Here are made-up things, facts about them, and rows of numbers that follow some of those facts. Name the thing behind each unnamed row.

Some facts about the things:
q646 λ suskom; q89 λ ziritos; q236 λ tranitru; q203 λ suskom; q582 λ tranitru; q373 λ roson
q687 λ ziritos; q361 λ suskom; q572 λ tranitru; q407 λ suskom; q448 λ ziritos; q898 λ suskom
q414 λ tranitru; q60 λ suskom; q844 λ roson; q19 λ suskom; q600 λ suskom; q772 λ roson
q198 λ suskom; q987 λ suskom; q889 λ ziritos; q974 λ ziritos; q43 λ tranitru; q743 λ ziritos
q903 λ suskom; q215 λ roson; q340 λ ziritos; q924 λ tranitru; q603 λ suskom; q611 λ suskom
q279 λ suskom; q461 λ suskom; q388 λ ziritos; q479 λ suskom; q121 λ suskom; q599 λ suskom
q907 λ tranitru; q714 λ tranitru; q314 λ suskom; q644 λ ziritos; q38 λ suskom; q522 λ ziritos
q428 λ suskom; q814 λ ziritos; q653 λ suskom; q705 λ tranitru; q819 λ suskom; q260 λ ziritos
q238 λ ziritos; q489 λ roson; q932 λ suskom; q426 λ tranitru; q32 λ ziritos; q721 λ tranitru
q406 λ suskom; q176 λ suskom; q399 λ suskom; q973 λ suskom; q813 λ ziritos; q637 λ suskom
q132 λ roson; q157 λ roson; q942 λ suskom; q565 λ tranitru; q595 λ ziritos; q540 λ suskom
q664 λ tranitru; q11 λ suskom; q454 λ suskom; q654 λ tranitru; q289 λ tranitru; q321 λ suskom
q788 λ ziritos; q311 λ ziritos; q47 λ ziritos; q358 λ ziritos; q636 λ roson; q866 λ suskom
q630 λ ziritos; q710 λ ziritos; q368 λ tranitru; q344 λ suskom; q554 λ ziritos; q270 λ suskom
q609 λ tranitru; q832 λ suskom; q789 λ suskom; q509 λ ziritos; q754 λ roson; q14 λ roson
q207 λ ziritos; q310 λ ziritos; q766 λ suskom; q44 λ roson; q816 λ suskom; q20 λ suskom
q873 λ suskom; q739 λ suskom; q180 λ ziritos; q608 λ suskom; q79 λ ziritos; q662 λ suskom
q852 λ roson; q510 λ suskom; q668 λ suskom; q438 λ tranitru; q50 λ suskom; q837 λ ziritos
q701 λ suskom; q988 λ ziritos; q410 λ suskom; q700 λ tranitru; q96 λ suskom; q235 λ roson
q168 λ ziritos; q979 λ ziritos; q27 λ roson; q783 λ ziritos; q70 λ roson; q323 λ suskom
q833 λ suskom; q503 λ suskom; q563 λ suskom; q341 λ ziritos; q272 λ ziritos; q271 λ suskom
q525 λ roson; q259 λ tranitru; q888 λ suskom; q647 λ ziritos; q887 λ tranitru; q989 λ suskom
q802 λ tranitru; q381 λ suskom; q108 λ tranitru; q589 λ tranitru; q33 λ suskom; q114 λ ziritos
q532 λ suskom; q135 λ ziritos; q706 λ roson; q626 λ suskom; q605 λ suskom; q986 λ ziritos
q853 λ ziritos; q748 λ suskom; q281 λ tranitru; q861 λ suskom; q935 λ suskom; q805 λ suskom
q633 λ suskom; q253 λ roson; q669 λ suskom; q747 λ tranitru; q686 λ tranitru; q115 λ suskom
q421 λ ziritos; q203 α q748; q203 α q853; q203 α q907; q361 α q974; q361 α q873
q361 α q887; q361 α q168; q361 α q157; q361 α q888; q361 α q814; q361 α q114
q572 α q701; q572 α q281; q572 α q132; q572 α q605; q572 α q609; q572 α q565
q844 α q510; q844 α q14; q844 α q988; q844 α q509; q844 α q687; q844 α q989
q844 α q522; q844 α q270; q43 α q630; q43 α q407; q903 α q414; q903 α q668
q903 α q272; q903 α q814; q924 α q281; q924 α q748; q924 α q509; q924 α q271
q924 α q198; q924 α q428; q479 α q180; q479 α q932; q479 α q60; q714 α q19
q714 α q279; q714 α q168; q714 α q766; q714 α q662; q314 α q669; q314 α q236
q314 α q207; q314 α q710; q314 α q381; q314 α q421; q314 α q636; q314 α q611
q653 α q38; q653 α q866; q653 α q987; q653 α q368; q653 α q563; q653 α q428
q705 α q700; q705 α q115; q705 α q540; q705 α q754; q705 α q271; q705 α q89
q705 α q27; q260 α q837; q260 α q176; q260 α q373; q260 α q532; q260 α q805
q260 α q595; q238 α q599; q238 α q701; q238 α q979; q238 α q802; q238 α q630
q238 α q626; q238 α q168; q238 α q644; q238 α q358; q426 α q816; q426 α q323
q426 α q180; q426 α q637; q426 α q135; q399 α q38; q399 α q603; q399 α q669
q399 α q406; q399 α q461; q399 α q489; q399 α q344; q454 α q340; q454 α q935
q454 α q889; q321 α q701; q321 α q861; q321 α q932; q321 α q833; q321 α q448
q321 α q272; q321 α q907; q788 α q852; q788 α q898; q788 α q637; q788 α q461
q788 α q743; q788 α q582; q788 α q973; q788 α q686; q788 α q611; q311 α q816
q311 α q852; q311 α q600; q311 α q47; q311 α q522; q311 α q358; q310 α q747
q310 α q70; q310 α q554; q310 α q686; q739 α q887; q739 α q853; q739 α q235
q739 α q989; q608 α q540; q608 α q406; q608 α q289; q608 α q664; q608 α q636
q608 α q973; q438 α q414; q438 α q259; q438 α q664; q438 α q44; q438 α q833
q438 α q271; q438 α q766; q438 α q358; q50 α q215; q50 α q340; q50 α q406
q50 α q935; q50 α q168; q50 α q743; q50 α q805; q50 α q96; q410 α q176
q410 α q754; q410 α q832; q410 α q605; q410 α q121; q783 α q461; q783 α q448
q783 α q814; q503 α q38; q503 α q669; q503 α q626; q503 α q373; q503 α q654
q503 α q853; q525 α q79; q525 α q388; q525 α q554; q525 α q789; q525 α q721
q525 α q832; q525 α q813; q647 α q701; q647 α q279; q647 α q14; q647 α q600
q647 α q710; q647 α q636; q647 α q33; q647 α q522; q108 α q115; q108 α q135
q108 α q932; q108 α q532; q108 α q344; q108 α q272; q108 α q646; q108 α q611
q589 α q974; q589 α q942; q589 α q986; q589 α q522; q706 α q935; q706 α q259
q706 α q987; q706 α q32; q633 α q754; q633 α q421; q633 α q813; q253 α q974
q253 α q11; q253 α q605; q253 α q819

Some things and their rows:
q626: [ -3 -15  12  -5  -4 -15   0  39   1 -23 -10  29  -2  19 -17   1  -7 -14
 -12   9  21  47  -9  32   4  11  19   8   3   5  11]
q407: [-14 -11   1  -1  -2  -9  -1  32  -3 -22  -8  35  -5  22 -10  -2  -6 -20
 -14   9  18  41  -8  59 -11  10  16   0   3   8   6]
q176: [ 38 -41 -14  -3  -2 -14  -7  40  -5  -1  11  36   1  19 -17  -8 -13   2
  -6   6  21  48  -3  22 -10   3  16   9   5  14   3]
q988: [  1  63   1   3  16  15  -3 -41 -10 -32  -9   2 -11 -13  42 -13  -2  24
  29  11  20 -22   1 -97   3  33  -5 -22  21  39  -6]
q27: [ 29  -3  21  32 -54   9  -3 -35 -14  28 -12  20  -3  10 -25  39  15  87
  12   9   1   0 -65 -16 -52  31 -13  38   5  24  78]
q340: [ 63  38  -3   1  27   2  -3 -40  -4 -33   0  13  -8 -33  44 -19   7  30
  21  12  26 -26 -30 -75 -13  31  -3 -27  22  26 -46]
q687: [ -5  61   1   3  21  12  -3 -43 -13 -30  -7   2 -12 -11  46  -7  -6  21
  28  10  22 -20  -3 -96   6  35  -6 -23  22  39 -10]
q669: [ -8 -28   8  -3   1 -24  -2  36  -1 -16   4  27  -3  20 -24  -4  -5  11
  -3   5  23  48 -14  13  18   6  19  14   4   4 -11]
q605: [ 24 -25 -30  -8 -11  -5  -9  36  -9   4   2  34   0  22 -20  -6 -15 -11
  -2   5  21  49   2  27 -18  12  19   4   7  21   9]
q743: [ 25  24   7   3  31   3  -7 -41  -3 -35   6   7 -11 -33  31 -21   4  32
  23  17  27 -32 -27 -76 -16  30  -8 -28  22  28 -51]
q788: [-17  31  48   8  42   0 -18 -61  -7 -22   9   5 -11 -14  84 -14  -4  10
  12  11  18 -34 -22 -74 -27  22 -16 -17  17  20 -93]
q608: [-19 -21  18   4  -3 -28 -26  10 -11  12   2  27  -9  37  29 -14   0 -20
 -20  -3  20  40 -23  29  -4 -15  15  12   4  -2 -43]
q700: [ 37  20 -66  30 -66  -6 -32  13   4 -27 -11   4   4   6  42   8  42  22
  42  37  15  -6 -24  24 -38 -46 -18  42  16  42 -21]
q289: [ 25  22 -73  29 -61 -11 -28  10   4 -43 -22   3  -1   8  39   1  48  29
  40  40  16 -13 -31  27 -28 -45 -15  37  17  36 -47]
q479: [-41 -29  35  10  -2 -13 -24  24 -11 -13  11  22  -2  24  18   4 -20 -23
 -18   3  16  46  -9  44 -29  -5  11   7   4   2 -33]
q323: [-48 -36   1   9   0 -14 -16  32  -9 -26  11  20  -6  17 -24  -2 -21  -5
  -8   4  19  45 -12  50 -11   2  13  -1   6   7 -12]
q89: [  45   53    8    2   16    3  -15  -35   -5   -5   10    4  -14  -31
   38  -14  -11   26   20    9   27  -21  -21 -104  -17   23  -19  -13
   22   42  -11]
q832: [ 17 -40 -35   2   3 -24  -7  40  -7   6   6  40  -1  24 -28 -13 -15  -5
   0   3  17  41   1  31 -25   4  16   5   7  22   3]
q489: [ 21 -23  46  33 -45  10   2 -39 -10  -5 -13  18   3   9 -25  46  22  98
  18  13  -1  -2 -70 -11 -38  39  -7  36   3   7  56]

Which thing is each row?
No name comes twice in this set of rows, the named rows included.
[  40   34   70    0   39   -1  -17  -52    0   -6   11   12   -2  -21
   98   -7   -1   12   15   17   21  -27  -15 -100  -18   27  -18   -4
   12   24  -63] | q260
[ -2   6 -60  22 -54  -6 -24  12   9 -48 -16   0   5  16  36  -3  51  31
  44  42  11 -15 -24  12 -24 -41 -18  43  14  35 -41] | q236
[ 54 -21  19  28 -47  16   6 -41 -12  -5 -22  24   1   7 -19  38  29  87
  12  12  -1  -9 -77  11 -49  42   0  26   4   9  42] | q215
[ 29  45 -35  38 -62   3 -35 -15  -2 -37 -25   3   2  15  97  20  51 -12
  26  34  10 -14 -32  49 -50 -50 -19  34  14  32 -48] | q438
[ 25  75  60  -2  31  17  -2 -56   1 -23 -10   8  -8 -20 102  -4   0 -19
   0  19  19 -25 -19 -66 -19  31 -17 -14  10  25 -41] | q238
[ -1  19  29  10  49  -4 -11 -58  -5 -14   8  15 -10 -18  71 -18 -11  11
  22  14  12 -34  -9 -72 -44  25 -15 -20  18  33 -67] | q310
[-23 -12  12  34 -48  17   7 -41 -14  -7 -19  10  -7  16 -44  33  15  90
  11  11  -5 -12 -66   9 -50  40  -9  25   5  16  54] | q852
[  9 -30  -6   6 -14 -20 -20  36  -8  -5  17  27  -7  16 -26  -1 -15   1
 -10  -1  24  49 -19  19  -4  -5  14   9   7  13   0] | q115
[ 35 -25  39  23 -39  14  14 -30  -6   0 -16  19   6   8 -20  46  18  94
  14  17   0  -1 -60 -18 -44  45  -7  40   2  14  77] | q373
[ 30  16 -41  25 -48  -7 -19  15   9 -61 -21   4  10   6  53  21  50  30
  45  46  10  -5 -19  14 -24 -32 -14  41  13  28 -22] | q654

The same things again, as new rows of numbers:
Some things and their rows:
q572: [-44 -61  26   0  -2  59  26  22 -56  25   0 -31  -3  -1 -72   8  10  25
  70   7  25   4  38  32  28   2]
q789: [-22  -1 -31 -20  11 -52  -9  12  22 -21 -49   9 -32   6  24  49 -36  -5
  -5  -1  -7   2  10 -32 -38 -49]
q802: [-58 -34  13  -7  18  41  50   0 -61  53  -6 -28 -10 -31 -51 -16  25  15
  50  24   2 -17  26  18  32  -9]
q38: [ -6  36   2   1  -4 -36   4  15  18 -18 -19   3 -22   9  35   5 -53   2
  -3  21 -16  29  24 -20 -28 -15]
q207: [ 34 -19  22  25  29  40 -26 -19  13   9  28   5  21 -20 -11   2  72 -16
 -55 -24  -9   4 -64  -9   6  14]
q986: [ 29 -11  21  34  52  49 -38  -8  -4  -4  52  12  45 -22   6   8  57  -2
 -50 -32  21 -24 -40  12  18  17]
q589: [-43 -50  10  14   3  61  19  -4 -64  20   2 -37  11  -3 -67   3   4  28
  59  13  35 -16  49  38  52 -12]
q428: [-10  36   0   8   0 -32  -1  28  17 -21 -17   2 -30   5  35   2 -57   1
  -3  17  -8  37  21 -20 -29  -1]
q987: [-11  44  14   6  -1 -34   3  14  10 -23 -10   8 -38  13  40   2 -56  -1
   5  20  -5  27  23 -28 -25  -1]
q852: [  9  -7 -63 -46 -58 -35  16  -9  -1  11  11   8   5 -11   1 -75   2 -10
  34 -43  30 -55 -34  37  12  62]
q341: [ 27 -14  30  34  25  43 -27 -13   7  -5  31  16  25   4 -16   9  74 -10
 -46 -22   2   0 -54  -3  18  22]
q344: [  3  26  -1 -15  -7 -36   7   4  23 -10 -18  -1  -8   8  33  10 -52   2
  -9  23 -20  21  25 -16 -28 -23]
q611: [  8  27  -7 -22  -5 -36   3   5  20 -12 -20  -8  -8   7  35  15 -52   0
 -10  23 -19  16  26 -13 -23 -27]
q272: [ 22 -12  30  29  33  42 -16 -21  12   8  33  15  35 -13  -6  -8  68   1
 -55 -22  -8   2 -58  -9   4  19]
q932: [  5  21  -2 -25  -6 -31  13   7  30 -11 -16  -6   5  13  31  10 -57   7
 -14  23 -23  25  28  -8 -26 -20]
q532: [  9  25  -1 -19 -10 -32   4   4  21  -8 -15  -2  -5  11  32  16 -47  -6
  -2  17 -22  20  30 -15 -38 -29]
q633: [  6   7 -15  -9 -24 -34 -20  16  27 -26 -34   4 -16  43   1  45 -33  -2
   6  13 -16  23  28 -10 -20 -34]
q115: [  6  23  -3 -19 -12 -31   2  11  25  -6 -20  -5  -8   6  30  16 -48   0
  -6  18 -26  27  27 -14 -35 -28]
q907: [-59 -48  11   2   5  49  44  -8 -52  39  -6 -38  -4 -34 -56 -27   5  26
  43  16   8  -1  25  12  24  -6]

Name these rows:
No name comes twice in this set of rows, the named rows included.
[-45 -62  15   5 -22  55  28  -7 -50  32 -13 -39  -9  -2 -83  -1  19  19
  61  14   7   9  28  15  29 -14] | q705
[-45 -42  15  12 -12  51  27 -19 -59  30 -10 -33  -3   3 -71  -4  20  18
  58  22  11 -12  39  22  52 -16] | q714
[ 51  12  71  22  32  37 -29 -48 -20  -3  57   7 -11  -9  11   9  67 -46
 -20 -17  15 -32 -55 -23  19  23] | q889
[ 41 -16  24  39  14  46 -40  -9  12  -7  29  10  28  13 -30  17  76 -12
 -47 -17   5   6 -48   9  35  27] | q647
[-15   6 -71  -9 -53 -36   2 -23 -10  13  16  34  27 -10   9 -87   5  10
  43 -57  30 -70 -19  39   0  35] | q157
[  7  35   2 -14  -6 -35   0   1  14  -8 -13  -3 -15  10  36  15 -50  -6
  -4  23 -16  13  28 -16 -25 -26] | q406
[ -3  35 -11  18 -17 -28 -18   2  17 -25 -19  15  16  49  21  21 -46  19
   1  20  -9   9  50   3  -5 -34] | q361
[  9  23  -4 -28   3 -34  12   0  21 -16 -17  -7 -12  12  38  18 -57  -2
 -14  26 -12  11  25 -15 -14 -20] | q898
[ 41   4  56  27  33  39 -26 -37 -11  -1  46  11   2  -9   6   4  71 -32
 -31 -19   7 -23 -59 -20  15  19] | q340
[ 23   3  32  37  37  37 -22 -23   2   7  37  20  28 -14   0   0  75 -11
 -43 -24  -5 -11 -53  -7  15  15] | q168
[-50 -54  18  18 -10  58  28   9 -55  22  -8 -38 -17  -3 -80  -7  12  25
  59  14  22  13  32  22  40   3] | q924
[ -9  33  -9  -1  -5 -35   4  -4  24  -8 -19   7  11  14  33   2 -52  13
 -12  21 -24  17  35 -15 -29 -31] | q668
[  5  -6 -55 -30 -65 -35   7 -10  -6  18   9  18  -3 -14  -1 -78  13 -11
  47 -51  23 -46 -36  29  -8  52] | q373

Now the same things, written a new way:
Known rows:
q608: [ 17 -33  31  20  19   4 -33   6 -29  21 -30   7 -17  19  22  -2  18  17
  -5  -1 -10   3  27 -28   6  -7  33  24   8]
q654: [  7 -13 -26 -43 -34  60   5   4  -2  16  -6   4 -14  15   7  -3   2 -16
  14  -4 -10   6   5 -20 -11 -10   3   1 -38]
q503: [ 18 -27  23  21  28  16 -27  -5 -17  20 -39  18  -4  20  14 -18  35  10
  -8   2 -14  17  22 -42  -4  11  10   2  -8]
q739: [ 23 -24  23  15  32  12 -16  -3  -6   8 -24  16  -9   9  10 -25  24  12
  -5  -6  -5  20  24 -34  20  17   9  -2  13]
q887: [ 13  -9 -27 -46 -29  56  14  -1   8  -8   8  12 -18  -4   6 -12 -11 -17
  21 -22  -4   5   0 -16  10  -5  10  -4 -10]
q114: [ 25 -21  14  -7  -9 -20  27   3   1   0  21   8   5  -8  18 -35 -30  10
  33  11  14 -17 -32  -6   3  12   1  -1 -19]
q314: [  9 -27  24  25  27  13 -22   7 -25  29 -33  15  -1  14  20  -4  28  29
 -12   5 -22   4  34 -34   4   7  24  18  -1]
q816: [ 19 -31  10  18   9  19 -29   7  -4  12   3  16  18   8  22   8  -3  26
  -5 -11  -8  12  15  -6  20 -21  18  13  26]
q135: [ 18 -23   3 -12 -13 -24  11   7 -16  31  36  -1  18  -5  27 -11 -22  20
  38  28   3 -17 -24   2  -2  -5   0   3 -24]
q108: [  4 -13 -13 -45 -15  39  -1   0 -28  30  -7 -11 -46  -2   9   6  21  -3
  47   0 -27  -3  22 -35 -10   1  34   8 -20]
q410: [ 10 -33  20  29  12   3 -21  -3 -10  28 -35  -9 -13   7  23 -12  45  15
  -6 -25   1   9  15 -32  24  12  24   7  -7]
q605: [ 14 -32   4  34  -2  13 -27   0  15  12  -3   1  15   4  26  -5  19  12
 -17 -31  10  26   1 -17  29  -9   5   1   1]
q310: [ 16 -24  28 -12  -6 -32  27  11 -30  36   3  -7  -8   1  22 -23  -7  22
  31  20  12 -27 -11  -4   9  19  27  17 -32]
q448: [ 22 -21   3  -4 -14 -22   7   5 -10  17  37  -2  10  -5  27 -19 -30  11
  35  22   8 -11 -27   0  -3  -2  -5  -5 -24]
q802: [  0 -12 -32 -24 -36  55   5   8  -6  -6  -3  -8 -27   1  16  -1 -14 -12
   9 -16 -15  -1   1 -25 -12 -10  12  11 -24]
q279: [ 13 -30   9  32   7  22 -25  10  -1  -2  -1  12  11  14  28  -4  -7  20
 -28 -15  -3  13   8 -12  14 -15   9  15  17]
q340: [ 22 -31  20  -8 -25 -19  11   9 -14   7  11   8  10  12  22 -25 -36   3
  19  20  28 -20 -32   6 -10  -1   5   9 -33]
q743: [ 22 -29  23 -13 -21 -21  14  11 -15  18  15  11  19   7  22 -17 -34  12
  23  23  18 -23 -28   8  -6  -3   9  11 -25]
q323: [ 20 -33  12  16   8  14 -35   4  -4  21   0  13  18   3  17   7   6  23
   1 -12  -6  14  16 -10  21 -17  17  10  23]

Rows to name:
No name comes twice in this set of rows, the named rows included.
[ 12 -30  -4  36   4  20 -31   5   7   2   3   4  20  10  32  -1  -2  19
 -17 -18  -8  18   3 -19  14 -19  -3   3  10] | q701
[ 20 -33  15  20  24   1 -36  -2 -16  26 -10   7  -3   3  15  -2  24  20
  18  -6 -16  10  23 -32  15  -2  24   6  14] | q479
[ 18 -40  17  13   4  18 -43   1   3  19  -5  25  29   8  14   2   0  17
  -3  -9  -2  15   7  -7  16 -19   8   6  19] | q461
[  8 -14 -30 -41 -41  40  -3   8 -15  14   9 -19 -31   7  22   8   6 -11
  18 -16   3   5   8  -8   5 -20  17  12 -21] | q700
[ 19 -45  24  20   0  16 -38   2  -4   3 -23  22  11  13  15  -8  -2   6
 -11 -17   6  12   1 -13   5 -12  16  13   8] | q96
[ 23 -48  21  17  -7  17 -43   2  -2   2 -17  20  11  24  17  -9  -3  -2
 -15 -20  20  16   0  -4   7 -22  10  15  12] | q935
[ 11 -33   8  32   6  29 -32  -4   6   4 -15  18  22  16  25  -6   2   7
 -18  -9  -8  19   2 -24  -3 -13  -6   2  -1] | q626
[ 21 -38  31  15  24  13 -36  -2 -21  28 -37  20  -2  19  10 -10  27  12
   1   4 -13  10  24 -38  -2   2  20  11   0] | q399
[ 18 -20   4  -1 -21 -31  12  13 -22  29  28 -15   1   7  37 -12 -17  14
  21  17  20 -12 -21   4   2  -6   3   4 -35] | q89
[  6 -17 -20 -42 -39  50   0  16 -17  12   2  -5 -24  16  16   7  -9 -10
   9 -11  -7  -5  13  -9  -4 -21  22  20 -20] | q289
[  7 -31  20  28  10   7 -21   6 -12  34 -26  -5  -2  17  25  -4  37  26
 -12 -17  -2  10  19 -24  23   6  23  17  -6] | q633
[ 23 -44  40  15  13   3 -34   1 -14   8 -37  16 -12  20  14 -17  14   3
  -4 -12  10   7  15 -25   7  -3  27  20   9] | q454
[ 11 -28  13  26   6  23 -29   7  -9  22 -13  16  28  15  26   2  10  27
 -22  -5  -8  15  15 -13  11 -15   6  13   4] | q381
[ -1 -11 -27 -40 -34  60  10  11 -11  19   0  -1 -11  10  15  10  -1  -5
   3  -2 -15  -4  14 -10  -7 -12  17  14 -28] | q236

